Below are the code and all the weights of a small trained network. Each question names an input and a target symbol and asks about switching units off, where a switched-off unit gives its printed mean instead of its output.

import numpy as np


def w(rows, s, z=0):
    codes = np.array(rows[::2]) - 128.0
    scale = np.full(codes.shape[1], s)
    scale[-1] = z or s
    return codes * scale


def norm(h):
    return h / np.sqrt((h * h).mean(-1, keepdims=True) + 1e-5)


def f(y):
    return np.maximum(y, 0)


def softmax(a):
    e = np.exp(a - a.max(-1, keepdims=True))
    return e / e.sum(-1, keepdims=True)


def log_softmax(a):
    a = a - a.max(-1, keepdims=True)
    return a - np.log(np.exp(a).sum(-1, keepdims=True))


def net(x, mask):
    ids = ['βεθμστ'.index(c) for c in x.split()]
    T = len(ids)
    res = E[ids] + P[:T]
    r = norm(res)
    for j in range(2):
        rows = slice(3 * j, 3 * j + 3)
        q, k, v = (r @ M[0][rows].T for M in (Q, K, V))
        z = softmax(np.where(np.tri(T) > 0, q @ k.T / 3**0.5, -1e9)) @ v
        o = O[0][rows]
        res = res + np.where(mask[j], z, o[:, -1]) @ o[:, :-1]
    y = f(norm(res) @ A[0][:, :-1].T + A[0][:, -1])
    res = res + np.where(mask[2:14], y, B[0][:, -1]) @ B[0][:, :-1]
    return log_softmax(norm(res)[-1] @ U[:, :-1].T + U[:, -1])


Q, K, V, O, A, B = {}, {}, {}, {}, {}, {}
E = w([
[190,88,175,178],'β',
[54,151,171,253],'ε',
[181,151,194,109],'θ',
[160,100,112,91],'μ',
[174,146,118,130],'σ',
[148,68,160,115],'τ',
],0.02)
P = w([
[3,153,55,150],'0',
[118,110,229,60],'1',
[114,112,228,75],'2',
[137,109,221,68],'3',
[143,116,213,67],'4',
[149,117,205,66],'5',
[151,113,209,69],'6',
[154,117,203,77],'7',
[159,118,200,81],'8',
[164,108,201,87],'9',
[166,104,198,90],'10',
],0.0048)
Q[0] = w([
[151,162,190,133],'H1',
[160,248,109,133],'H1',
[225,96,182,184],'H1',
[178,175,179,94],'H2',
[81,185,98,251],'H2',
[79,86,202,114],'H2',
],0.022)
K[0] = w([
[82,140,66,126],'H1',
[57,254,166,141],'H1',
[48,131,72,209],'H1',
[140,109,26,171],'H2',
[209,109,177,90],'H2',
[108,231,140,156],'H2',
],0.019)
V[0] = w([
[142,167,61,183],'H1',
[248,128,206,36],'H1',
[81,77,103,94],'H1',
[109,48,68,133],'H2',
[203,114,90,178],'H2',
[177,86,198,138],'H2',
],0.014)
O[0] = w([
[28,52,147,115,9],'H1',
[98,176,249,153,28],'H1',
[178,129,68,182,120],'H1',
[164,62,79,167,4],'H2',
[54,88,97,111,189],'H2',
[155,144,97,63,243],'H2',
],0.011,0.0025)
A[0] = w([
[108,117,151,45,5],'N1',
[116,111,183,110,148],'N2',
[74,144,70,113,212],'N3',
[136,85,100,63,43],'N4',
[174,93,142,155,150],'N5',
[195,99,106,116,147],'N6',
[104,132,108,249,251],'N7',
[59,141,126,184,204],'N8',
[143,184,20,129,151],'N9',
[164,170,140,158,74],'N10',
[101,236,118,127,206],'N11',
[126,143,165,213,80],'N12',
],0.018,0.0023)
B[0] = w([
[206,138,94,57,187],'N1',
[105,163,92,188,195],'N2',
[77,164,136,216,202],'N3',
[125,82,60,71,218],'N4',
[183,130,142,164,201],'N5',
[140,117,216,132,254],'N6',
[120,31,143,35,170],'N7',
[30,89,142,197,178],'N8',
[81,252,104,192,239],'N9',
[52,159,111,114,201],'N10',
[84,54,163,84,218],'N11',
[157,114,25,126,179],'N12',
],0.021,0.0078)
U = w([
[129,147,37,52,122],'β',
[124,186,6,196,6],'ε',
[75,187,173,64,121],'θ',
[166,49,144,181,203],'μ',
[22,67,101,155,148],'σ',
[180,198,142,218,148],'τ',
],0.011,0.0025)

Each question gives the input, a string of symbols that net reads in full, and the target symbol t.
The units are the heads (3 rows each of Q, K, V and O) and the neurons (one row each of A and B). Each row of codes is followed by its name. A weight is (code - 128) times the scale printed after its matrix; where a second scale follows, it is the last column's (O, A, B and U).
mask holds one flag per unit, heads first, then neurons. A switched-off unit (its flag False) gives its mean, the last column of its rows in O or B, instead of its output. The means were averaged over made-up inputs and are rounded, as every weight is.
A unit's drop is (log p(t) with every unit on - log p(t) with that unit switched off) / (log p(t) with every unit on - log p(t) with every unit switched off).
The circuit of an input: a set's keep is (log p(t) with only the set's units on - log p(t) with every unit switched off) / (log p(t) with every unit on - log p(t) with every unit switched off). Starting from the 12 units with the biggest drops (on a tie, the unit counted first), units are removed one at a time, each time the one whose removal leaves the highest keep (on an exact tie, the one counted first), for as long as the keep stays at least 0.8.
units of the circuit, in order: the units of the circuit, biggest drop first
most important unit: the unit with the biggest drop
k most important neurons: the k neurons with the biggest drops, biggest first
which heads matter: for each layer, one digit per head in row order, 1 if its drop is at least 0.15 and else 0, layers parted by /
drop when u is switched off: that unit's drop, to one decimal
input θ β ε ε θ β ε μ β, target μ: most important unit -> H1
input ε θ τ σ ε β θ θ σ θ, target ε: 2 most important neurons -> [N9; N11]
input ε σ ε β β θ σ τ τ θ, target ε: units of the circuit, in order -> [H1; N9]
input ε θ μ ε, target ε: units of the circuit, in order -> [H1; N9]
input ε μ σ θ ε θ θ τ, target ε: units of the circuit, in order -> [H1; N12; N6]
input β θ τ τ θ σ θ σ μ β, target β: units of the circuit, in order -> [H2; N1]
input ε β τ μ ε ε τ β τ, target τ: which heads matter -> 00
input β τ μ, target β: which heads matter -> 01
input τ τ θ β, target τ: which heads matter -> 11
input θ θ β σ, target θ: which heads matter -> 10
input β τ θ μ μ τ, target β: which heads matter -> 01
input θ ε ε ε β θ θ ε θ μ, target θ: which heads matter -> 11
input σ β θ τ ε μ μ, target θ: which heads matter -> 10
input τ τ τ β θ τ, target τ: most important unit -> H1
input τ σ θ μ β θ, target τ: which heads matter -> 11
input μ σ θ θ σ τ τ σ θ τ, target μ: which heads matter -> 01
input τ θ τ τ θ θ θ θ θ σ σ, target τ: drop when H2 is switched off -> 0.4
input σ β σ τ θ, target σ: drop when H1 is switched off -> 1.3
input β β τ μ, target β: drop when H2 is switched off -> 1.2
input τ σ τ β σ, target τ: most important unit -> H2
